Below is a small trained network, with its code and all its weights. Each question gives an input and a target symbol and asks what happens when units are switched off, that is, made to give their printed mean instead of their output.

import numpy as np


def w(rows, s, z=0):
    codes = np.array(rows[::2]) - 128.0
    scale = np.full(codes.shape[1], s)
    scale[-1] = z or s
    return codes * scale


def f(y):
    return np.maximum(y, 0)


def softmax(a):
    e = np.exp(a - a.max(-1, keepdims=True))
    return e / e.sum(-1, keepdims=True)


def log_softmax(a):
    a = a - a.max(-1, keepdims=True)
    return a - np.log(np.exp(a).sum(-1, keepdims=True))


def net(x, mask):
    ids = ['ΔΞΠΣΦΩαβγεζλμψ'.index(c) for c in x.split()]
    T = len(ids)
    res = E[ids] + P[:T]
    u = 0
    for l in range(2):
        q, k, v = (res @ M[l].T for M in (Q, K, V))
        z = softmax(np.where(np.tri(T) > 0, q @ k.T / 4**0.5, -1e9)) @ v
        res = res + np.where(mask[u], z, O[l][:, -1]) @ O[l][:, :-1]
        u += 1
        y = f(res @ A[l][:, :-1].T + A[l][:, -1])
        res = res + np.where(mask[u : u + 16], y, B[l][:, -1]) @ B[l][:, :-1]
        u += 16
    return log_softmax(res[-1] @ U[:, :-1].T + U[:, -1])


Q, K, V, O, A, B = {}, {}, {}, {}, {}, {}
E = w([
[153,87,44,36,129,130,106,157],'Δ',
[83,142,138,210,125,84,134,65],'Ξ',
[122,47,76,148,211,90,97,154],'Π',
[144,3,44,176,133,134,148,107],'Σ',
[201,179,164,136,61,154,54,166],'Φ',
[9,207,79,118,146,157,132,159],'Ω',
[77,55,87,64,88,67,167,168],'α',
[233,96,205,93,140,76,133,89],'β',
[211,187,83,99,234,175,70,76],'γ',
[151,121,20,126,100,32,92,75],'ε',
[142,187,224,96,140,60,82,166],'ζ',
[39,163,85,139,203,171,75,209],'λ',
[48,228,68,136,123,148,55,207],'μ',
[146,128,120,63,183,181,152,118],'ψ',
],0.012)
P = w([
[37,63,127,60,94,134,2,26],'0',
[77,94,125,72,113,137,42,70],'1',
[115,108,119,91,127,131,72,103],'2',
[136,123,109,107,134,122,102,130],'3',
[154,139,106,123,139,112,129,155],'4',
[166,153,96,136,146,106,159,172],'5',
[179,168,93,152,153,98,182,191],'6',
[194,181,87,166,160,93,205,208],'7',
[205,195,79,181,165,85,225,226],'8',
[216,201,70,190,173,79,244,241],'9',
],0.0087)
Q[0] = w([
[143,201,95,64,160,64,96,162],'0.h1',
[250,62,41,55,168,13,122,212],'0.h1',
[152,146,121,190,160,130,131,66],'0.h1',
[84,155,198,178,17,106,106,58],'0.h1',
],0.011)
K[0] = w([
[145,200,146,133,139,123,172,231],'0.h1',
[206,164,115,176,180,116,254,184],'0.h1',
[128,43,101,41,72,144,122,180],'0.h1',
[93,101,186,49,142,174,80,72],'0.h1',
],0.0083)
V[0] = w([
[131,51,107,109,198,106,152,157],'0.h1',
[93,136,176,87,226,135,124,202],'0.h1',
[172,120,42,154,25,82,82,110],'0.h1',
[157,255,122,113,98,139,154,63],'0.h1',
],0.0063)
O[0] = w([
[164,91,121,136,224,110,121,136,195],'0.h1',
[97,207,93,119,182,56,120,105,136],'0.h1',
[166,44,136,217,100,231,130,216,252],'0.h1',
[164,217,85,84,2,192,175,64,93],'0.h1',
],0.0063,0.0037)
A[0] = w([
[114,183,165,187,104,127,113,178,150],'0.n1',
[115,95,147,209,105,131,153,83,67],'0.n2',
[191,189,208,123,175,146,88,121,209],'0.n3',
[187,147,82,125,161,166,100,47,67],'0.n4',
[179,94,88,183,134,114,151,114,193],'0.n5',
[123,85,109,152,67,98,110,157,66],'0.n6',
[86,127,184,250,173,76,135,57,186],'0.n7',
[168,144,81,16,111,22,120,91,66],'0.n8',
[132,90,78,53,59,118,191,136,78],'0.n9',
[176,83,125,149,206,86,122,96,39],'0.n10',
[82,143,183,146,139,93,75,155,92],'0.n11',
[207,118,136,85,71,160,146,152,252],'0.n12',
[44,182,113,139,204,168,110,167,129],'0.n13',
[158,96,138,70,158,180,169,163,109],'0.n14',
[177,128,144,139,174,165,108,79,54],'0.n15',
[59,58,142,94,46,2,206,164,164],'0.n16',
],0.0088,0.0026)
B[0] = w([
[90,205,204,162,188,129,143,107,178],'0.n1',
[74,123,207,123,150,188,161,104,143],'0.n2',
[185,88,161,180,77,150,140,137,187],'0.n3',
[171,73,75,119,65,103,120,95,164],'0.n4',
[170,89,154,138,164,111,151,144,254],'0.n5',
[165,93,118,128,105,161,86,148,189],'0.n6',
[101,141,202,195,165,255,144,83,164],'0.n7',
[213,181,122,21,181,73,134,58,217],'0.n8',
[178,171,98,145,145,177,128,70,197],'0.n9',
[119,123,176,106,167,41,124,179,212],'0.n10',
[145,161,117,188,90,142,97,96,159],'0.n11',
[184,123,158,135,159,227,147,111,244],'0.n12',
[30,150,72,154,77,118,123,172,203],'0.n13',
[144,114,135,116,176,210,128,164,197],'0.n14',
[111,63,106,177,72,93,150,144,147],'0.n15',
[233,111,103,191,96,128,90,93,192],'0.n16',
],0.0079,0.0056)
Q[1] = w([
[79,220,79,113,75,148,102,98],'1.h1',
[138,127,149,29,221,183,180,154],'1.h1',
[54,175,156,122,80,220,95,132],'1.h1',
[254,150,150,128,166,163,144,36],'1.h1',
],0.0091)
K[1] = w([
[73,115,173,72,48,117,43,73],'1.h1',
[155,116,81,204,84,71,164,137],'1.h1',
[114,88,170,125,81,160,25,69],'1.h1',
[169,222,147,168,127,134,255,154],'1.h1',
],0.0075)
V[1] = w([
[136,33,178,71,124,135,203,73],'1.h1',
[88,115,89,84,135,81,225,77],'1.h1',
[169,144,254,204,70,52,127,116],'1.h1',
[35,141,195,145,187,202,148,112],'1.h1',
],0.0085)
O[1] = w([
[136,74,55,132,72,122,253,146,150],'1.h1',
[144,188,69,150,134,143,177,84,2],'1.h1',
[63,34,147,58,185,168,152,95,136],'1.h1',
[178,57,99,182,211,107,109,105,55],'1.h1',
],0.012,0.009)
A[1] = w([
[63,178,156,27,98,59,98,159,113],'1.n1',
[122,150,88,93,112,1,146,163,199],'1.n2',
[150,118,114,217,98,231,134,135,122],'1.n3',
[124,198,28,97,88,52,109,60,92],'1.n4',
[187,90,72,71,170,12,127,85,98],'1.n5',
[162,158,169,139,166,169,97,135,254],'1.n6',
[186,138,28,160,99,58,126,106,129],'1.n7',
[107,124,109,178,83,183,149,199,102],'1.n8',
[25,172,201,153,162,92,107,115,160],'1.n9',
[68,121,234,71,127,114,125,150,22],'1.n10',
[177,101,177,130,222,44,110,70,181],'1.n11',
[63,111,112,81,131,126,188,124,106],'1.n12',
[109,59,70,134,85,76,93,126,187],'1.n13',
[185,134,153,26,145,142,101,56,126],'1.n14',
[15,181,97,151,163,128,172,136,111],'1.n15',
[187,134,27,79,149,195,96,101,73],'1.n16',
],0.0089,0.0066)
B[1] = w([
[119,103,220,141,165,46,197,119,197],'1.n1',
[43,89,92,203,142,127,125,210,201],'1.n2',
[194,141,144,78,178,69,40,20,181],'1.n3',
[184,228,187,148,167,208,126,150,177],'1.n4',
[78,145,127,12,255,170,93,77,185],'1.n5',
[144,87,92,150,44,98,122,172,241],'1.n6',
[145,117,86,178,194,161,155,71,194],'1.n7',
[150,129,186,92,162,52,111,97,199],'1.n8',
[229,74,138,25,146,197,193,110,200],'1.n9',
[130,175,6,188,190,101,187,86,200],'1.n10',
[71,163,78,120,22,104,81,113,250],'1.n11',
[128,245,32,143,69,118,126,127,176],'1.n12',
[140,184,117,147,154,133,199,205,191],'1.n13',
[5,157,197,161,124,175,105,147,218],'1.n14',
[112,62,148,123,87,212,34,3,161],'1.n15',
[122,93,163,149,99,108,242,16,178],'1.n16',
],0.0073,0.014)
U = w([
[163,129,51,201,86,100,150,148,246],'Δ',
[156,84,115,132,122,149,147,34,100],'Ξ',
[95,148,76,101,160,99,89,156,177],'Π',
[154,89,168,114,212,126,172,152,35],'Σ',
[104,81,159,140,110,254,114,189,255],'Φ',
[129,164,99,144,118,133,115,62,32],'Ω',
[82,123,165,142,77,53,156,211,107],'α',
[118,131,65,104,62,150,164,123,163],'β',
[139,136,189,149,67,190,167,115,42],'γ',
[199,121,169,44,90,114,132,111,164],'ε',
[98,142,165,102,139,65,145,75,112],'ζ',
[104,155,194,174,191,91,98,150,84],'λ',
[118,156,101,127,48,129,86,143,103],'μ',
[169,145,144,107,190,228,131,140,11],'ψ',
],0.0097,0.004)

Each question gives the input, a string of symbols that net reads in full, and the target symbol t.
The units are the heads (4 rows each of Q, K, V and O) and the neurons (one row each of A and B). Each row of codes is followed by its name. A weight is (code - 128) times the scale printed after its matrix; where a second scale follows, it is the last column's (O, A, B and U).
mask holds one flag per unit, layer by layer, with each layer's heads first. A switched-off unit (its flag False) gives its mean, the last column of its rows in O or B, instead of its output. The means were averaged over made-up inputs and are rounded, as every weight is.
A unit's drop is (log p(t) with every unit on - log p(t) with that unit switched off) / (log p(t) with every unit on - log p(t) with every unit switched off).
The circuit of an input: a set's keep is (log p(t) with only the set's units on - log p(t) with every unit switched off) / (log p(t) with every unit on - log p(t) with every unit switched off). Starting from the 12 units with the biggest drops (on a tie, the unit counted first), units are removed one at a time, each time the one whose removal leaves the highest keep (on an exact tie, the one counted first), for as long as the keep stays at least 0.8.
circuit, biggest first: the units of the circuit, biggest drop first
unit that matters most: the unit with the biggest drop
top k neurons: the k neurons with the biggest drops, biggest first
k most important neurons of layer l: the k neurons of layer l with the biggest drops, biggest first
input Δ α β Ω Σ Φ Π ε, target Π: 2 most important neurons of layer 1 -> (1.n5 1.n11)
input γ μ α Δ ε α ζ, target ζ: circuit, biggest first -> (1.h1 0.h1 1.n1 0.n8)
input β ζ γ ε λ Ξ Ω, target β: circuit, biggest first -> (1.h1 1.n12 0.n13)
input Π Δ Φ, target Φ: circuit, biggest first -> (1.h1 0.n3)
input Ξ Ω α μ, target Π: 2 most important neurons of layer 0 -> (0.n7 0.n2)
input Δ α ε Δ Φ, target Φ: top 2 neurons -> (0.n1 0.n12)
input ε μ μ ψ Δ ζ ψ, target ζ: top neuron -> (0.n3)
input ε γ ε μ Δ μ μ λ Δ, target λ: 2 most important neurons of layer 0 -> (0.n8 0.n5)
input Ξ Δ α Δ Φ ε Δ α, target Δ: top 2 neurons -> (0.n12 0.n16)
input ε γ Σ Δ Φ γ α, target γ: top 4 neurons -> (0.n8 0.n16 0.n9 1.n4)
input α λ μ ζ α Π ψ γ, target ψ: 3 most important neurons of layer 0 -> (0.n4 0.n8 0.n15)
input Δ Δ λ Δ α Ω ε, target Ω: 4 most important neurons of layer 0 -> (0.n1 0.n6 0.n4 0.n16)
input β β Δ ε Σ ζ α, target ζ: top 3 neurons -> (0.n16 0.n8 0.n1)
input γ Π Δ, target Π: top 2 neurons -> (1.n5 0.n10)
input γ Ξ ψ α Ω Σ ε α, target ε: unit that matters most -> 0.n16
input Ω Δ Ξ α, target Ξ: top 3 neurons -> (0.n7 1.n16 0.n16)
input μ α Ω ε Ω α, target Ω: top 2 neurons -> (0.n16 0.n1)
input λ ψ μ, target μ: top 3 neurons -> (1.n11 1.n6 0.n7)
input Φ μ Δ Δ Δ γ, target Δ: 2 most important neurons of layer 0 -> (0.n4 0.n15)
input α Φ Δ, target Φ: unit that matters most -> 0.n3
input Δ ε β μ Δ Ω ψ λ γ ε, target γ: 2 most important neurons of layer 0 -> (0.n5 0.n8)
input γ μ γ Δ ε Ξ Ξ ε Φ Δ, target Φ: 2 most important neurons of layer 0 -> (0.n1 0.n3)
input λ Ω ζ Ω ψ γ α Ω, target μ: 3 most important neurons of layer 0 -> (0.n11 0.n7 0.n13)
input Δ λ Φ Δ Φ γ, target Φ: 2 most important neurons of layer 0 -> (0.n1 0.n4)
input β Δ Δ γ α Φ α, target Φ: top 2 neurons -> (0.n16 0.n1)
input α Δ ε Δ α Φ μ, target ζ: top 2 neurons -> (1.n1 0.n16)
